B:
0: [ 183 -107  208  -60 -118  -86 -169  -58 -179 -162 -168  -82  -80  139
   26  -56 -145  -97]
1: [-114 -345 -375  -10  104   14 -367  216  -91 -402  -65  238 -496  -71
 -426  -62  -96  111]
2: [ 272  -37 -183  -28 -218 -240 -135   77  220 -177 -159  -32 -358 -181
 -154  -33  -24   47]
3: [ 226 -182 -204 -101   72   93 -105   85 -124  -79  110  229 -219 -341
 -307 -295 -144 -227]
4: [ 172  183   80   56   82  -54   28 -278  314   94 -153  190 -143   74
 -118    9   61    2]
5: [ 302  -58  151  138   34  138   74  -65  121   55 -138  288  -46  335
  -92   12  -93  -75]
6: [ 553  -86 -176  -33  -98 -119   74   13  344   34    3  233 -281 -401
 -247 -175 -117 -234]
7: [  33 -191  208  -52  163   36 -150 -131 -187  -11  -29  108   46  -52
  -89  -58 -212 -296]
8: [ 437   59 -151  -37  -17   49  198  -21  265  186   67  260 -122 -310
 -192 -243  -55 -233]
9: [-144  282  435   47  -57   60   39 -134 -113  316 -147 -284  481  277
  281  142   28  -65]
10: [ 241  249  -57 -152 -332  -13  194   59   35   36  -79 -188  -47   73
  168 -255   52   61]
11: [ 831  -18 -272  167 -334  -30  170  216  444  -35 -149  329 -434   23
 -282 -106    0   47]
12: [-206  -75   25 -111   73   97   15  -17  -91  -42  -49   27   12  185
   48  -75 -120  -46]
13: [-289  286  193   32  -20  -92  -51  -21  -35  312 -145 -262  376  -12
  118  215   59  -57]
14: [ 353  -78 -333  -27    6  110  389  -23  670   23   18  439 -389   15
 -152 -178  -73    2]
15: [-203 -182 -434  -98  257  131 -125  120   33 -120  118  319 -322 -294
 -392 -188  -60  -35]
16: [-247  101  123 -115  179  152  138  -93 -112  288   55   30  316  -22
   78  -87  -95 -255]
17: [ 100  206  134   66 -124   89   52  121 -185  233 -123  -39  253  190
   30    1   18  -85]
18: [ 160  -90    1 -136  -27 -123 -179  -20 -119  -53   -9  -36  -92 -361
 -132 -161 -138 -249]
19: [  49  120  -78  112   28  106  -29  150  -89  159  -94  196   37   86
 -221    7   34  -43]
20: [ 312 -236 -142  -31  -47 -146  -86   42  225 -131  -63  170 -310 -267
 -226  -54 -177 -171]
21: [ 233   42 -407   57   40  233  -49  266  -85   36   81  358 -243 -199
 -459 -272   76   -2]
22: [ -21  338   69   31  -52  111  210   91 -119  373 -112   49  306  216
   50  -19   54 -107]
23: [-258  184    1 -176  -56 -105   63   -2  -30  147  -74 -195  156  -78
  134  -33  -27  -94]
24: [-224  377  136  134   32  -89  -68   61  -59  466 -149 -117  438 -120
  -50  261  108 -141]
25: [ -60  165   72  -84  102 -290 -207 -162    9  199  -59  -87   98 -560
 -156   42  -26 -303]
26: [-107  111  278  -45  139  226  133  -37 -391  283  -51  136  389  305
   79  -89 -128 -306]
27: [ 180   71  154   -7  -92  -84 -186   53 -257  151  -52 -137  180 -288
  -86  -46  -61 -261]
28: [ 188  248  421   94 -297 -111 -151   21 -253  208 -224 -401  379   96
  179  134   27  -92]
29: [ 615 -125  -94   -6   11  207  201   -8  140   55   82  438 -215  -83
 -237 -344 -149 -262]
30: [  47   81  118  -85  -72  142  205  -77   22   37  -90   15   39  370
  173 -133  -55    3]
31: [ 157  370  306   15 -415 -180  -76   76 -160  251 -191 -554  382  -51
  257   85   96  -37]
32: [ 189 -120  -32   81    0  -33 -224  118 -119  -50 -113  154 -121  -75
 -279   15  -88 -122]
33: [  -9  138  107 -253  -47   55  206  -21 -253  243   66  -90  282 -131
  169 -280 -128 -343]
34: [ 352  291  256 -147   43  -45  116 -505  182  135  -28   43  -60 -118
   52 -285   32 -179]
35: [ 204 -179 -117   57 -190  -38 -267  239 -167 -311 -206   47 -322  197
 -205  -26  -68  123]
36: [  24 -110  262 -178    3   92  -12  -70 -353   21    6  -75  192   55
  133 -203 -224 -307]
37: [  61   99  203  -37  104    7   10 -355  154  -55 -156  117 -143  276
   26  -58   -9   23]
38: [  -3  -13  211  -78  270  108  119 -500  284  -76  -94  283 -204  345
   34 -111  -79  -15]
39: [ -23  -80  164  -81  229  222  102 -306   40  -91  -50  282 -126  405
   15 -172 -116  -37]
40: [ 145  -20  207    8  -88   84  -29   41 -241   22 -133    1  113  274
   42  -44 -111 -118]
41: [-220   94  460 -106   47  -54 -114 -199 -250  251  -36 -361  492 -135
  244   63 -121 -314]
42: [ -85  -55  246 -222  293 -223 -202 -565  117 -111  -43   31 -178 -309
  -53 -109 -145 -262]
43: [ 327 -275 -235  -17  -44   93 -284  198 -251 -342  -18  238 -435  -75
 -385 -272 -109  -18]
44: [ -73  -66  243 -173  221 -137  -88 -561  244 -218 -135   76 -283  112
   54  -75 -112  -40]
45: [ 186   87  249   43   10 -276 -292 -300   91  -80 -254  -31 -167  -50
 -116  100   -6  -59]
46: [ 323   83  332  -40 -292 -107 -148   48 -380   45 -172 -285  199   36
  118  -73  -96 -201]
47: [  37   41  402   90 -353 -289 -385   78 -264  -90 -359 -536  189  197
  189  294  -39   52]
48: [ 512 -372 -180   -8   67  -40   39  -28  379 -126   13  458 -431 -270
 -333 -149 -256 -263]
49: [  18 -159 -425   54   45  -92 -407  322 -113 -158  -33  180 -339 -454
 -540  -24   -8  -20]
50: [ -41  199  106 -198    8   80  156   17 -328  334   73  -50  363 -180
   88 -248  -96 -387]
51: [-235  123  195 -136 -151 -120   -1  -92   48   50 -126 -411  188   58
  308   69  -35   17]
52: [ 147  109  336  -83 -174 -127 -140  -55 -265  142  -78 -335  286 -188
  139  -48  -89 -270]
53: [-259 -391 -313  -70  411  145 -307   63 -146 -233  110  416 -332 -262
 -483 -142 -180 -144]
54: [-209  323   56   43  126  -45   23  -23  -25  410  -92   46  311 -126
  -90  122   61 -192]
55: [  -9   42  397  -10  -21   37  -22 -172 -117  100 -129 -161  253  234
  200   43  -98 -127]
56: [ 180  -52  311 -107 -160  -59 -123  -41 -313  -30 -101 -234  145   19
  142 -107 -169 -228]
57: [-298   77  376   53  -22 -218 -331  -43 -197  153 -215 -392  380  -67
  111  335  -52 -140]
58: [ 673 -313  -17  223   99  155   87  -28  320  -68 -113  674 -370  247
 -378  -40 -202 -166]
59: [ 344   46   84  131   52  136   99  -43  102  196  -77  319   19  110
 -178  -35  -51 -164]
60: [ 162   22 -128 -115   -4  -62  160 -173  421  -30  -39  138 -280  -82
  -39 -143  -45  -20]
61: [-230 -116  -45 -140    9 -108 -140   24  -75 -162 -120  -62 -124   28
   -7  -10 -124  -26]
62: [ 426   66 -140  177 -151  -20   71  138  299   69 -177  246 -201   93
 -221   41   25   36]
63: [ -22   59  422 -103 -186 -206 -245  -85 -292   78 -121 -506  343 -163
  237   59 -115 -233]
64: [-136  -84 -210  115  280  171 -158   61    9  -34  -51  403 -205   74
 -397   19    5   36]
65: [ 240   97  332   54  -90 -111 -145 -228    3  -42 -254  -68  -36  228
   36   56  -16  -12]
66: [ 153  -68  -81  230   76 -193 -257   88  194   47 -226  270 -172 -142
 -409  279  -36  -92]
67: [-122 -357 -264 -166  169   79 -185   38  -64 -327   61  208 -386 -133
 -253 -221 -188  -50]
68: [ 125  165  275   67 -284  -82 -101   60 -178   42 -264 -280  168  301
  157  102   13   47]
69: [-334 -358 -289 -106  507  282 -150  -39  -85 -170  163  502 -284 -129
 -406 -206 -178 -143]
70: [ -35   76  255 -196  209  -36   36 -518  155    4  -31   49  -68  -14
   86 -169  -75 -158]
71: [ 317   90  227   28 -188   10  -79  115 -348  151 -109  -94  216   12
   -6  -87  -74 -238]

[-226 -114  -25  203   67 -163 -132  -68 -164   -5   13  -65  -60  107
  -12   80  -77  115   29  185   46  -66 -244   40  150  256] : 51
[  86 -231  -48    4 -181  145  142  -37  150 -229   -9  351  208   89
  -12    2  132 -157  -64 -166  -44 -110  203  120 -108  101] : 28
[  88  672 -138 -224  258   21  -43 -115 -174  422  159 -561 -213   42
  284  486  -26  352  254  111  244  242 -204  -31  213 -145] : 53
[-204 -123  -98   40  -42  -13  230 -182  -62  -51    8   56  242  -14
  -83    7 -116   22  -67  167  146 -141  -25  256   95  289] : 10
[  -8  186  116  -22  -29  127   68 -138  -19    3  123   14  -69   49
   -7   81   26  -54  176  -44   11   45 -115  275   22   48] : 52
[ 335 -335  -21   78 -179   -2 -465   18   63 -222  -86  430  100  198
  -66   -1  229 -171  102 -383  -84 -204 -151 -243 -240  -81] : 48
[-115   -2  -34  187   23 -125  -43  -94  -34  -20   74  -35   69  129
    4   86  -28   32  127  -11  100  -32  -17   51  111  235] : 2
[-210  152  138  121    6  273   77   63   76   28   15 -132 -303   14
  190  190  102   80   16   62  -25  228  -69  251   70   10] : 54
[ -34 -298  398  223  -98  267 -223  -16   16 -116  -44   85 -274   46
  -51  -11  197   -9   20 -139 -102  -23 -343  175 -105   81] : 15
[  45  378 -154  -39   50  -62  -69  -57 -168   66   73   57   12  119
   92  286  -68   55  247   89   67   87   46  155   49  -17] : 41
[-201  208  -28   69   95   56   39  -94 -182  158  -14 -203  -46  -31
   78  257 -110  236   65  253  201   79 -129  260  133  125] : 14
[ -96 -129   87  120  -67  191  149   -6   84  -94   -9   66   -7   43
   73  107  107   31  -65  -18   11   28  116  202    9  160] : 62
[ -60  601  -70 -188  228  -76  188 -234 -248  305  253 -426 -106   51
  125  339 -159  237  257  247  183  156 -114  234  276   97] : 56
[ -30  459 -115 -117   85   27   47 -166 -201  192   82 -134   14   -5
   60  273 -126  129  221  167  191   88 -120  269   99  -13] : 33
[ 155 -156  -65 -112 -145  133   83  -72  123 -162   24  267  132   89
    0   14  145 -140  -32 -175  -57 -111   41   38  -95   12] : 71
[-159 -245   84   42  -44  172  119   -7   12 -105  -28   66 -134   34
   47   52   83   43 -174  125 -101  -23 -123  169   32  141] : 9
[ -15 -435  255  191 -231  284  101  -49  161 -278  -51  341  107   34
 -106  -96  183 -158  -86 -204  -58 -127   91  285 -156  213] : 11
[ 193 -394   88   67  -55  -11 -381  -66  -46  -98  -44  122  -35  144
  -70   10  173   15    7 -207  -37 -215 -367 -222  -99   53] : 67
[  64  274  316   -3   39  510   34   15  232  205   79 -444 -405  -33
  284  284  306  182   93 -260   98  312 -151  101   14 -166] : 66
[ -20  378 -270  -99  136 -115  208  -78  -37  145  165 -225   72  128
  217  322  -54  153  123  103  150  124  220    8  220  102] : 45
[ -20  -30  198  168   -1  124 -172   35   43  -31   49  -59 -281  131
  103  132  169   43  100 -119  -76   99 -156   27   15   47] : 57
[ 120 -157  263 -148 -155  429   81 -137   85  -76    3  124 -105  -59
  -60  -20  198  -84  -49 -164  -60  -66 -291  267 -157  -66] : 29
[ 266 -554  176  255 -321  214 -309   75  301 -388 -110  554  130  172
  -91 -130  359 -303   19 -567 -133 -179   68  -96 -321   11] : 49
[ 120 -344 -188  -26  -76  -86 -109   -2  -33 -182  -56  304  141  168
    5   67   87  -22 -112  -17  -86 -202  -10 -150  -53   94] : 55
[-110  205  261   -4  -58  611  192   29  276  116  -13 -280 -331 -135
  234  185  247   89  -31 -138   80  291 -141  301  -19 -163] : 24
[  40  -74   25 -111   79  145   82  -74 -157   88  -12 -132  -86   23
  109  275   57  274 -117  168   55  -18  -95   85   54   91] : 38
[ 179 -171 -407 -194  -21  -52   49    8   25  -59  -58  156  232  129
  150  212   89   81 -175   11   34 -131  142 -255    0   -3] : 5
[ -32  -82  -88  -45   69  -98   63  -69 -122  -21   83  -17  -46  150
   68  155    0  108  -44  156  -54  -55  -48   -3  128  182] : 40
[  96   91   36 -219  -64  480  289  -99  164  108  -21 -145   22 -127
  145  199  172  116 -104 -106  173   72  -17  204  -56 -108] : 17
[ -44 -457  150  213   29 -166 -256   -6 -186 -170   15  133 -170  235
  -53   35   72   76  -47   81 -188 -164 -221  -77   45  295] : 44
[ 130  484  287  -65   96  281  -42 -151 -129  248  144 -308 -267   -3
  106  333   74  189  319  -65  144  212 -178  322   21  -80] : 42
[ -60  -65  -42   -1  -39  177  187  -13   59  -43  -15   28   30   28
  116  162   79   74 -104   45   38   27  112  148   26   98] : 4
[-208  506 -306   11  151  -59  170  -16  -95  199   63 -250   18   48
  255  388 -140  223  122  270  218  216  174  154  237   67] : 13
[ 159 -635  266   39 -114  216 -111  -10  -78 -224 -107  291  -84   97
  -69   41  228   65 -226  -48 -180 -213 -143   47 -171  155] : 39
